Below are the code and all the weights of a small trained network. Each question names an input and a target symbol and asks about switching units off, where a switched-off unit gives its printed mean instead of its output.

import numpy as np


def w(rows, s, z=0):
    codes = np.array(rows[::2]) - 128.0
    scale = np.full(codes.shape[1], s)
    scale[-1] = z or s
    return codes * scale


def f(y):
    return np.maximum(y, 0)


def softmax(a):
    e = np.exp(a - a.max(-1, keepdims=True))
    return e / e.sum(-1, keepdims=True)


def log_softmax(a):
    a = a - a.max(-1, keepdims=True)
    return a - np.log(np.exp(a).sum(-1, keepdims=True))


def net(x, mask):
    ids = ['ΓΠΦΩαβεζηλξστψ'.index(c) for c in x.split()]
    T = len(ids)
    res = E[ids] + P[:T]
    u = 0
    for l in range(2):
        r = res
        for j in range(3):
            rows = slice(3 * j, 3 * j + 3)
            q, k, v = (r @ M[l][rows].T for M in (Q, K, V))
            z = softmax(np.where(np.tri(T) > 0, q @ k.T / 3**0.5, -1e9)) @ v
            o = O[l][rows]
            res = res + np.where(mask[u + j], z, o[:, -1]) @ o[:, :-1]
        u += 3
        y = f(res @ A[l][:, :-1].T + A[l][:, -1])
        res = res + np.where(mask[u : u + 12], y, B[l][:, -1]) @ B[l][:, :-1]
        u += 12
    return log_softmax(res[-1] @ U[:, :-1].T + U[:, -1])


Q, K, V, O, A, B = {}, {}, {}, {}, {}, {}
E = w([
[117,153,139],'Γ',
[114,178,131],'Π',
[128,151,106],'Φ',
[165,100,142],'Ω',
[172,104,122],'α',
[95,107,92],'β',
[197,114,136],'ε',
[105,166,55],'ζ',
[191,148,252],'η',
[142,105,91],'λ',
[175,155,132],'ξ',
[85,167,48],'σ',
[136,154,171],'τ',
[147,183,113],'ψ',
],0.013)
P = w([
[153,38,103],'0',
[131,149,175],'1',
[146,167,97],'2',
[18,24,213],'3',
[147,146,175],'4',
[150,173,93],'5',
[11,31,215],'6',
[157,142,170],'7',
[150,173,93],'8',
[2,35,218],'9',
[166,141,167],'10',
],0.011)
Q[0] = w([
[241,73,161],'L0H0',
[133,169,88],'L0H0',
[68,208,60],'L0H0',
[193,109,76],'L0H1',
[109,163,142],'L0H1',
[111,176,139],'L0H1',
[141,97,124],'L0H2',
[164,210,174],'L0H2',
[221,254,218],'L0H2',
],0.023)
K[0] = w([
[177,145,188],'L0H0',
[149,145,85],'L0H0',
[136,146,20],'L0H0',
[89,170,140],'L0H1',
[136,125,121],'L0H1',
[137,131,120],'L0H1',
[118,102,81],'L0H2',
[178,127,237],'L0H2',
[205,82,254],'L0H2',
],0.031)
V[0] = w([
[114,120,188],'L0H0',
[121,131,177],'L0H0',
[111,125,141],'L0H0',
[80,26,187],'L0H1',
[221,175,90],'L0H1',
[254,93,78],'L0H1',
[144,110,180],'L0H2',
[116,144,97],'L0H2',
[131,165,142],'L0H2',
],0.0027)
O[0] = w([
[44,168,190,254],'L0H0',
[66,157,172,225],'L0H0',
[102,133,151,157],'L0H0',
[114,46,136,209],'L0H1',
[207,137,103,129],'L0H1',
[252,75,42,208],'L0H1',
[26,174,140,250],'L0H2',
[191,108,121,53],'L0H2',
[124,156,128,155],'L0H2',
],0.0031,0.00095)
A[0] = w([
[73,119,117,73],'L0N0',
[89,132,134,65],'L0N1',
[125,186,103,156],'L0N2',
[170,105,128,92],'L0N3',
[123,101,77,153],'L0N4',
[107,148,19,118],'L0N5',
[155,164,109,200],'L0N6',
[135,199,130,253],'L0N7',
[114,88,122,193],'L0N8',
[174,250,154,40],'L0N9',
[134,91,55,5],'L0N10',
[111,106,82,66],'L0N11',
],0.018,0.0043)
B[0] = w([
[154,126,173,161],'L0N0',
[149,96,110,152],'L0N1',
[173,100,83,180],'L0N2',
[108,184,137,144],'L0N3',
[97,164,99,164],'L0N4',
[100,106,253,193],'L0N5',
[75,112,97,194],'L0N6',
[205,51,54,248],'L0N7',
[116,160,200,192],'L0N8',
[17,173,143,255],'L0N9',
[218,188,54,148],'L0N10',
[181,101,85,146],'L0N11',
],0.024,0.0066)
Q[1] = w([
[82,144,86],'L1H0',
[247,183,68],'L1H0',
[228,125,115],'L1H0',
[173,100,157],'L1H1',
[165,108,179],'L1H1',
[141,117,73],'L1H1',
[21,186,183],'L1H2',
[58,167,144],'L1H2',
[67,166,41],'L1H2',
],0.014)
K[1] = w([
[89,137,162],'L1H0',
[102,19,72],'L1H0',
[160,53,86],'L1H0',
[153,124,166],'L1H1',
[165,136,161],'L1H1',
[92,101,117],'L1H1',
[93,251,109],'L1H2',
[100,185,117],'L1H2',
[35,115,118],'L1H2',
],0.016)
V[1] = w([
[163,160,160],'L1H0',
[200,2,95],'L1H0',
[100,139,133],'L1H0',
[146,170,135],'L1H1',
[113,94,121],'L1H1',
[96,65,124],'L1H1',
[103,144,50],'L1H2',
[136,163,77],'L1H2',
[137,185,31],'L1H2',
],0.008)
O[1] = w([
[124,59,112,222],'L1H0',
[251,213,233,2],'L1H0',
[99,132,121,128],'L1H0',
[164,106,155,119],'L1H1',
[103,147,108,136],'L1H1',
[49,181,84,148],'L1H1',
[16,95,72,158],'L1H2',
[92,65,61,130],'L1H2',
[37,14,3,136],'L1H2',
],0.0058,0.0068)
A[1] = w([
[99,179,84,62],'L1N0',
[126,127,233,94],'L1N1',
[123,66,165,65],'L1N2',
[221,199,104,106],'L1N3',
[198,181,4,175],'L1N4',
[222,191,177,114],'L1N5',
[178,169,24,3],'L1N6',
[130,166,188,142],'L1N7',
[160,191,198,204],'L1N8',
[79,93,146,122],'L1N9',
[197,56,126,141],'L1N10',
[151,199,62,121],'L1N11',
],0.013,0.011)
B[1] = w([
[206,152,82,186],'L1N0',
[172,29,141,224],'L1N1',
[170,238,111,179],'L1N2',
[176,178,63,163],'L1N3',
[196,107,226,176],'L1N4',
[149,31,250,205],'L1N5',
[36,250,67,146],'L1N6',
[125,149,87,188],'L1N7',
[37,225,33,224],'L1N8',
[113,131,180,249],'L1N9',
[140,157,65,180],'L1N10',
[38,128,118,144],'L1N11',
],0.026,0.016)
U = w([
[145,93,244,118],'Γ',
[93,176,168,185],'Π',
[127,177,242,72],'Φ',
[162,77,73,138],'Ω',
[157,202,120,60],'α',
[70,154,30,99],'β',
[108,85,218,155],'ε',
[51,106,109,142],'ζ',
[8,142,247,73],'η',
[195,138,160,126],'λ',
[100,146,156,251],'ξ',
[159,170,55,68],'σ',
[75,34,153,145],'τ',
[81,193,145,142],'ψ',
],0.012,0.015)

Each question gives the input, a string of symbols that net reads in full, and the target symbol t.
The units are the heads (3 rows each of Q, K, V and O) and the neurons (one row each of A and B). Each row of codes is followed by its name. A weight is (code - 128) times the scale printed after its matrix; where a second scale follows, it is the last column's (O, A, B and U).
mask holds one flag per unit, layer by layer, with each layer's heads first. A switched-off unit (its flag False) gives its mean, the last column of its rows in O or B, instead of its output. The means were averaged over made-up inputs and are rounded, as every weight is.
A unit's drop is (log p(t) with every unit on - log p(t) with that unit switched off) / (log p(t) with every unit on - log p(t) with every unit switched off).
The circuit of an input: a set's keep is (log p(t) with only the set's units on - log p(t) with every unit switched off) / (log p(t) with every unit on - log p(t) with every unit switched off). Starting from the 12 units with the biggest drops (on a tie, the unit counted first), units are removed one at a time, each time the one whose removal leaves the highest keep (on an exact tie, the one counted first), for as long as the keep stays at least 0.8.
circuit, biggest first: the units of the circuit, biggest drop first
k most important neurons: the k neurons with the biggest drops, biggest first
top k neurons in layer l: the k neurons of layer l with the biggest drops, biggest first
input Π β σ η ζ η β, target β: 4 most important neurons -> L0N5, L0N9, L0N7, L1N8
input σ Φ σ σ η ε ζ λ Φ, target η: circuit, biggest first -> L0N5, L1N0
input Φ η ξ η Φ η, target β: circuit, biggest first -> L1N5
input σ σ Γ Γ β η β β Γ σ Φ, target Φ: top 2 neurons in layer 0 -> L0N7, L0N5
input Φ Φ β η, target Γ: top 4 neurons in layer 0 -> L0N4, L0N10, L0N7, L0N9
input β η ψ β τ η η η α η, target λ: 4 most important neurons -> L0N10, L0N9, L1N2, L0N5
input σ β Γ Ω η β λ, target Ω: top 4 neurons in layer 1 -> L1N1, L1N8, L1N2, L1N5
input ζ ξ β Φ τ ε σ Γ λ η, target σ: 2 most important neurons -> L0N9, L0N5
input Φ β ψ Φ β σ, target σ: top 2 neurons in layer 1 -> L1N5, L1N10
input η Ω β β, target τ: 3 most important neurons -> L1N1, L1N5, L0N5
input η σ Φ Π, target τ: top 2 neurons in layer 0 -> L0N7, L0N9
input η β η, target β: top 4 neurons in layer 1 -> L1N5, L1N0, L1N1, L1N4
input λ Φ β β λ β Ω β η Φ, target α: 2 most important neurons -> L0N9, L1N2
input Φ α Ω Γ λ ζ σ, target Γ: circuit, biggest first -> L1N8
input Φ τ Φ λ η, target η: top 3 neurons in layer 0 -> L0N9, L0N10, L0N4
input η ξ β τ β Φ Φ η η ζ, target τ: 4 most important neurons -> L1N1, L1N5, L0N6, L0N5
input λ σ Φ Φ β Ω λ, target α: 4 most important neurons -> L0N9, L1N2, L0N10, L1N5
input Γ η Γ Γ Φ ε η λ Ω, target Φ: top 2 neurons in layer 0 -> L0N5, L0N9
input β β η Γ, target λ: 2 most important neurons -> L0N9, L0N10
input η η β η β β λ Φ, target Φ: 3 most important neurons -> L1N4, L0N5, L1N8
input Γ β τ β Φ α Γ σ ψ, target ζ: top 3 neurons in layer 1 -> L1N8, L1N5, L1N1
input τ Π η ε Φ β τ Φ Φ η, target ζ: top 3 neurons in layer 0 -> L0N5, L0N7, L0N9
input Ω Φ Ω β ψ η ξ τ β η, target Φ: top 3 neurons in layer 1 -> L1N2, L1N8, L1N5
